Here is a tiny trained network, its code and every weight. The questions are about switching its units off for an input and a class, where a switched-off unit gives its printed mean instead of its output.

import numpy as np


def w(rows, s, z=0):
    codes = np.array(rows[::2]) - 128.0
    scale = np.full(codes.shape[1], s)
    scale[-1] = z or s
    return codes * scale


def norm(h):
    return h / np.sqrt((h * h).mean(-1, keepdims=True) + 1e-5)


def f(y):
    return y / 2 * (1 + np.tanh(0.7978845608 * (y + 0.044715 * y**3)))


def log_softmax(a):
    a = a - a.max(-1, keepdims=True)
    return a - np.log(np.exp(a).sum(-1, keepdims=True))


def net(x, mask):
    res = np.array(x, float).reshape(1, 7) / 4 @ E
    u = 0
    for l in range(4):
        y = f(norm(res) @ A[l][:, :-1].T + A[l][:, -1])
        res = res + np.where(mask[u : u + 4], y, B[l][:, -1]) @ B[l][:, :-1]
        u += 4
    return log_softmax(norm(res)[-1] @ U[:, :-1].T + U[:, -1])


A, B = {}, {}
E = w([
[135,208,52,159,92],'x0',
[76,155,208,199,155],'x1',
[193,42,121,204,117],'x2',
[177,95,94,31,128],'x3',
[218,169,46,102,167],'x4',
[123,46,132,140,252],'x5',
[193,171,200,211,110],'x6',
],0.0017)
A[0] = w([
[136,37,192,139,140,38],'0.n1',
[188,111,213,116,183,10],'0.n2',
[255,211,225,49,221,140],'0.n3',
[70,156,76,126,96,93],'0.n4',
],0.0042,0.0014)
B[0] = w([
[125,191,109,92,160,161],'0.n1',
[81,195,49,143,123,137],'0.n2',
[36,104,2,168,80,253],'0.n3',
[201,197,160,98,152,129],'0.n4',
],0.0051,0.0015)
A[1] = w([
[127,123,131,104,145,49],'1.n1',
[140,253,64,84,146,59],'1.n2',
[153,150,185,103,63,254],'1.n3',
[53,127,187,84,179,54],'1.n4',
],0.0046,0.00057)
B[1] = w([
[129,107,114,145,137,105],'1.n1',
[143,254,184,102,131,255],'1.n2',
[114,96,170,153,44,209],'1.n3',
[39,71,199,131,148,213],'1.n4',
],0.0042,0.00088)
A[2] = w([
[125,127,167,151,61,99],'2.n1',
[106,172,158,253,133,2],'2.n2',
[127,73,158,227,155,77],'2.n3',
[178,167,118,188,83,140],'2.n4',
],0.005,0.0025)
B[2] = w([
[150,72,104,152,66,164],'2.n1',
[239,63,50,151,201,180],'2.n2',
[154,253,151,169,156,197],'2.n3',
[94,105,182,168,150,251],'2.n4',
],0.004,0.0011)
A[3] = w([
[218,5,4,11,116,29],'3.n1',
[243,125,81,40,159,252],'3.n2',
[127,202,165,100,129,91],'3.n3',
[19,172,195,244,30,62],'3.n4',
],0.0035,0.0015)
B[3] = w([
[243,109,85,53,209,254],'3.n1',
[157,154,255,95,180,247],'3.n2',
[114,156,158,127,111,115],'3.n3',
[190,68,80,33,117,247],'3.n4',
],0.0044,0.0012)
U = w([
[183,90,134,155,26,142],'0',
[211,93,114,31,213,155],'1',
[75,75,180,67,57,94],'2',
[165,140,125,242,177,149],'3',
[157,106,114,133,98,3],'4',
[84,153,18,126,129,126],'5',
[37,68,152,114,212,149],'6',
[140,254,149,77,97,150],'7',
],0.011,0.0034)

Each question gives the input, the list of numbers given to net, and the class t.
The units are the neurons (one row each of A and B). Each row of codes is followed by its name. A weight is (code - 128) times the scale printed after its matrix; where a second scale follows, it is the last column's (A, B and U).
mask holds one flag per neuron, layer by layer. A switched-off neuron (its flag False) gives its mean, the last column of its row in B, instead of its output. The means were averaged over made-up inputs and are rounded, as every weight is.
A unit's drop is (log p(t) with every unit on - log p(t) with that unit switched off) / (log p(t) with every unit on - log p(t) with every unit switched off).
The circuit of an input: a set's keep is (log p(t) with only the set's units on - log p(t) with every unit switched off) / (log p(t) with every unit on - log p(t) with every unit switched off). Starting from the 12 units with the biggest drops (on a tie, the unit counted first), units are removed one at a time, each time the one whose removal leaves the highest keep (on an exact tie, the one counted first), for as long as the keep stays at least 0.8.
circuit, biggest first: the units of the circuit, biggest drop first
top k neurons: the k neurons with the biggest drops, biggest first
drop when u is switched off: that unit's drop, to one decimal
input [2,-4,7,2,-6,4,2], class 3: circuit, biggest first : [2.n3]
input [-7,-5,-6,-5,1,7,7], class 5: circuit, biggest first : [0.n3; 0.n2]
input [0,-8,-1,-7,0,1,0], class 0: top 3 neurons : [0.n1; 0.n2; 1.n3]
input [4,-8,8,-6,2,-4,-8], class 1: circuit, biggest first : [3.n1; 0.n3]
input [6,7,-5,4,-7,-6,2], class 2: circuit, biggest first : [3.n4; 2.n3]
input [7,1,1,1,-2,-8,1], class 0: circuit, biggest first : [0.n1; 0.n2; 2.n1]
input [6,7,-5,-8,-6,-6,1], class 0: circuit, biggest first : [3.n4; 2.n2; 2.n1; 0.n1]
input [2,1,-4,4,0,-6,7], class 0: circuit, biggest first : [0.n1; 1.n3; 2.n1]
input [-4,3,-6,-4,-1,-6,7], class 0: top 2 neurons : [3.n4; 2.n2]
input [-3,-2,7,-4,0,0,-8], class 1: top 2 neurons : [3.n1; 2.n4]
input [7,-7,-3,-2,0,1,-6], class 7: drop when 1.n2 is switched off : 0.6
input [-7,2,-3,-6,8,6,5], class 5: drop when 0.n3 is switched off : 0.5
input [-2,-7,-7,-8,0,1,7], class 0: drop when 2.n3 is switched off : 0.1
input [6,-8,5,7,-7,0,1], class 1: circuit, biggest first : [3.n1]
